Below are the code and all the weights of a small trained network. Each question names an input and a target symbol and asks about switching units off, where a switched-off unit gives its printed mean instead of its output.

import numpy as np


def w(rows, s, z=0):
    codes = np.array(rows[::2]) - 128.0
    scale = np.full(codes.shape[1], s)
    scale[-1] = z or s
    return codes * scale


def f(y):
    return y / 2 * (1 + np.tanh(0.7978845608 * (y + 0.044715 * y**3)))


def softmax(a):
    e = np.exp(a - a.max(-1, keepdims=True))
    return e / e.sum(-1, keepdims=True)


def log_softmax(a):
    a = a - a.max(-1, keepdims=True)
    return a - np.log(np.exp(a).sum(-1, keepdims=True))


def net(x, mask):
    ids = ['αβγεζηθλμπτφψ'.index(c) for c in x.split()]
    T = len(ids)
    res = E[ids] + P[:T]
    u = 0
    for l in range(3):
        r = res
        for j in range(2):
            rows = slice(2 * j, 2 * j + 2)
            q, k, v = (r @ M[l][rows].T for M in (Q, K, V))
            z = softmax(np.where(np.tri(T) > 0, q @ k.T / 2**0.5, -1e9)) @ v
            o = O[l][rows]
            res = res + np.where(mask[u + j], z, o[:, -1]) @ o[:, :-1]
        u += 2
        y = f(res @ A[l][:, :-1].T + A[l][:, -1])
        res = res + np.where(mask[u : u + 4], y, B[l][:, -1]) @ B[l][:, :-1]
        u += 4
    return log_softmax(res[-1] @ U[:, :-1].T + U[:, -1])


Q, K, V, O, A, B = {}, {}, {}, {}, {}, {}
E = w([
[123,128,165,115,152],'α',
[69,75,117,170,158],'β',
[122,247,109,144,90],'γ',
[124,113,3,95,212],'ε',
[123,108,142,181,137],'ζ',
[57,156,162,152,227],'η',
[110,138,161,76,152],'θ',
[63,107,130,120,146],'λ',
[127,72,73,106,21],'μ',
[141,120,162,143,152],'π',
[159,141,169,94,152],'τ',
[91,50,236,48,65],'φ',
[99,97,133,182,133],'ψ',
],0.014)
P = w([
[81,168,229,79,1],'0',
[70,132,175,19,128],'1',
[56,139,170,36,109],'2',
[88,129,173,57,101],'3',
[93,182,114,197,123],'4',
[49,215,120,156,85],'5',
[97,181,115,206,70],'6',
[110,175,101,207,95],'7',
[47,228,130,143,52],'8',
],0.0063)
Q[0] = w([
[151,41,154,86,45],'L0H1',
[47,249,170,106,176],'L0H1',
[148,62,90,135,219],'L0H2',
[254,67,156,162,148],'L0H2',
],0.0095)
K[0] = w([
[136,90,183,95,78],'L0H1',
[63,189,102,87,138],'L0H1',
[151,58,86,57,135],'L0H2',
[171,113,130,142,3],'L0H2',
],0.011)
V[0] = w([
[70,253,111,157,100],'L0H1',
[76,182,83,7,134],'L0H1',
[64,82,119,68,28],'L0H2',
[186,148,136,106,145],'L0H2',
],0.0071)
O[0] = w([
[169,83,136,165,177,214],'L0H1',
[255,107,120,143,185,255],'L0H1',
[95,112,117,79,100,188],'L0H2',
[129,164,184,134,78,96],'L0H2',
],0.0096,0.0046)
A[0] = w([
[122,182,255,166,117,138],'L0N1',
[219,151,124,160,160,1],'L0N2',
[112,44,104,155,122,139],'L0N3',
[231,106,96,120,106,110],'L0N4',
],0.01,0.0046)
B[0] = w([
[2,165,113,109,127,253],'L0N1',
[141,133,179,187,75,194],'L0N2',
[179,164,170,54,121,188],'L0N3',
[13,119,74,123,135,215],'L0N4',
],0.0096,0.0023)
Q[1] = w([
[144,248,22,254,170],'L1H1',
[132,112,236,90,188],'L1H1',
[8,15,249,43,159],'L1H2',
[121,39,199,167,55],'L1H2',
],0.0088)
K[1] = w([
[248,196,134,169,174],'L1H1',
[39,100,118,138,189],'L1H1',
[76,182,133,72,82],'L1H2',
[53,118,183,97,52],'L1H2',
],0.011)
V[1] = w([
[188,225,90,61,135],'L1H1',
[78,159,58,141,165],'L1H1',
[176,42,149,169,186],'L1H2',
[113,255,132,83,159],'L1H2',
],0.0094)
O[1] = w([
[251,157,168,221,165,97],'L1H1',
[114,92,150,180,88,189],'L1H1',
[113,35,136,141,117,4],'L1H2',
[204,166,144,127,68,253],'L1H2',
],0.011,0.0022)
A[1] = w([
[163,75,243,147,54,170],'L1N1',
[145,205,114,127,216,47],'L1N2',
[197,254,139,134,116,75],'L1N3',
[105,67,81,103,92,253],'L1N4',
],0.0088,0.0047)
B[1] = w([
[104,178,204,1,208,196],'L1N1',
[79,55,48,208,124,142],'L1N2',
[207,121,64,130,122,233],'L1N3',
[188,68,129,208,34,253],'L1N4',
],0.0078,0.0032)
Q[2] = w([
[111,184,196,48,85],'L2H1',
[134,85,111,67,153],'L2H1',
[77,153,131,247,155],'L2H2',
[156,103,124,168,179],'L2H2',
],0.012)
K[2] = w([
[69,149,56,142,110],'L2H1',
[66,206,157,112,96],'L2H1',
[118,123,151,113,250],'L2H2',
[150,141,133,170,175],'L2H2',
],0.014)
V[2] = w([
[137,163,189,96,232],'L2H1',
[12,242,205,216,108],'L2H1',
[114,114,53,181,151],'L2H2',
[133,1,124,58,139],'L2H2',
],0.0068)
O[2] = w([
[130,255,188,62,148,68],'L2H1',
[52,164,155,218,91,66],'L2H1',
[150,56,153,137,110,2],'L2H2',
[190,84,90,5,62,65],'L2H2',
],0.0089,0.0018)
A[2] = w([
[78,102,255,127,81,28],'L2N1',
[189,183,73,186,138,60],'L2N2',
[2,114,231,5,151,54],'L2N3',
[103,148,127,65,83,1],'L2N4',
],0.0071,0.0085)
B[2] = w([
[205,69,96,159,177,149],'L2N1',
[183,85,130,148,51,171],'L2N2',
[170,64,164,246,139,250],'L2N3',
[132,95,132,195,146,124],'L2N4',
],0.011,0.0025)
U = w([
[111,141,71,130,151,142],'α',
[162,81,190,110,154,7],'β',
[99,103,146,165,247,38],'γ',
[196,152,134,170,121,70],'ε',
[160,148,158,97,151,126],'ζ',
[145,75,212,152,91,30],'η',
[109,158,127,143,113,160],'θ',
[130,97,132,96,64,245],'λ',
[133,66,57,155,196,88],'μ',
[84,92,116,127,116,224],'π',
[89,114,107,153,128,172],'τ',
[134,83,154,89,130,159],'φ',
[130,159,147,120,115,247],'ψ',
],0.014,0.002)

Each question gives the input, a string of symbols that net reads in full, and the target symbol t.
The units are the heads (2 rows each of Q, K, V and O) and the neurons (one row each of A and B). Each row of codes is followed by its name. A weight is (code - 128) times the scale printed after its matrix; where a second scale follows, it is the last column's (O, A, B and U).
mask holds one flag per unit, layer by layer, with each layer's heads first. A switched-off unit (its flag False) gives its mean, the last column of its rows in O or B, instead of its output. The means were averaged over made-up inputs and are rounded, as every weight is.
A unit's drop is (log p(t) with every unit on - log p(t) with that unit switched off) / (log p(t) with every unit on - log p(t) with every unit switched off).
The circuit of an input: a set's keep is (log p(t) with only the set's units on - log p(t) with every unit switched off) / (log p(t) with every unit on - log p(t) with every unit switched off). Starting from the 12 units with the biggest drops (on a tie, the unit counted first), units are removed one at a time, each time the one whose removal leaves the highest keep (on an exact tie, the one counted first), for as long as the keep stays at least 0.8.
circuit, biggest first: the units of the circuit, biggest drop first
unit that matters most: the unit with the biggest drop
top k neurons: the k neurons with the biggest drops, biggest first
top k neurons in layer l: the k neurons of layer l with the biggest drops, biggest first
which heads matter: for each layer, one digit per head in row order, 1 if its drop is at least 0.15 and else 0, layers parted by /
input τ λ θ, target ε: which heads matter : 11 / 11 / 01
input ζ λ α, target τ: unit that matters most : L0H1
input η ζ β, target η: top 2 neurons : [L0N1, L0N3]
input ε τ ε θ, target β: circuit, biggest first : [L1H1, L1N1, L1H2, L2H1]
input π φ ψ, target θ: circuit, biggest first : [L0H1, L0N1, L1H2, L2H1]
input μ μ ψ, target μ: circuit, biggest first : [L2H1, L1N4]
input η θ π, target η: top 2 neurons in layer 1 : [L1N1, L1N3]
input η ζ ε ζ, target η: top 2 neurons in layer 1 : [L1N1, L1N3]
input ε ζ α α, target β: which heads matter : 00 / 11 / 11
input μ ζ λ π, target μ: circuit, biggest first : [L1H1, L0N4, L2H1]
input ψ γ θ τ, target π: circuit, biggest first : [L0H1, L1H1, L2H1]
input μ λ β, target μ: which heads matter : 01 / 11 / 10
input ψ λ μ λ, target π: circuit, biggest first : [L0H1, L2H1, L1H1]
input π ζ ζ, target θ: circuit, biggest first : [L0H1, L1H2, L0N1, L2H1]
input ε ψ θ τ λ τ, target ζ: unit that matters most : L1H1
input θ μ γ θ γ θ, target γ: top 2 neurons : [L1N4, L2N2]
input θ ζ ψ, target ζ: top 2 neurons : [L0N1, L0N4]
input α ψ γ ζ α, target γ: which heads matter : 10 / 01 / 01
input β γ λ, target λ: circuit, biggest first : [L1H1, L2H2]
input β τ θ, target λ: circuit, biggest first : [L1H1, L2H2]
input π β β, target θ: unit that matters most : L0N1
input γ ζ τ α, target γ: circuit, biggest first : [L2H2, L1H2]
input θ λ λ θ, target ζ: which heads matter : 00 / 10 / 10
input ε ψ ζ, target β: top 3 neurons in layer 0 : [L0N4, L0N1, L0N3]
input η ζ ψ, target η: which heads matter : 00 / 11 / 10
input τ ζ η ψ, target ε: which heads matter : 11 / 01 / 01
input θ μ π, target ζ: circuit, biggest first : [L0N3, L1H1, L2H1, L1N4]
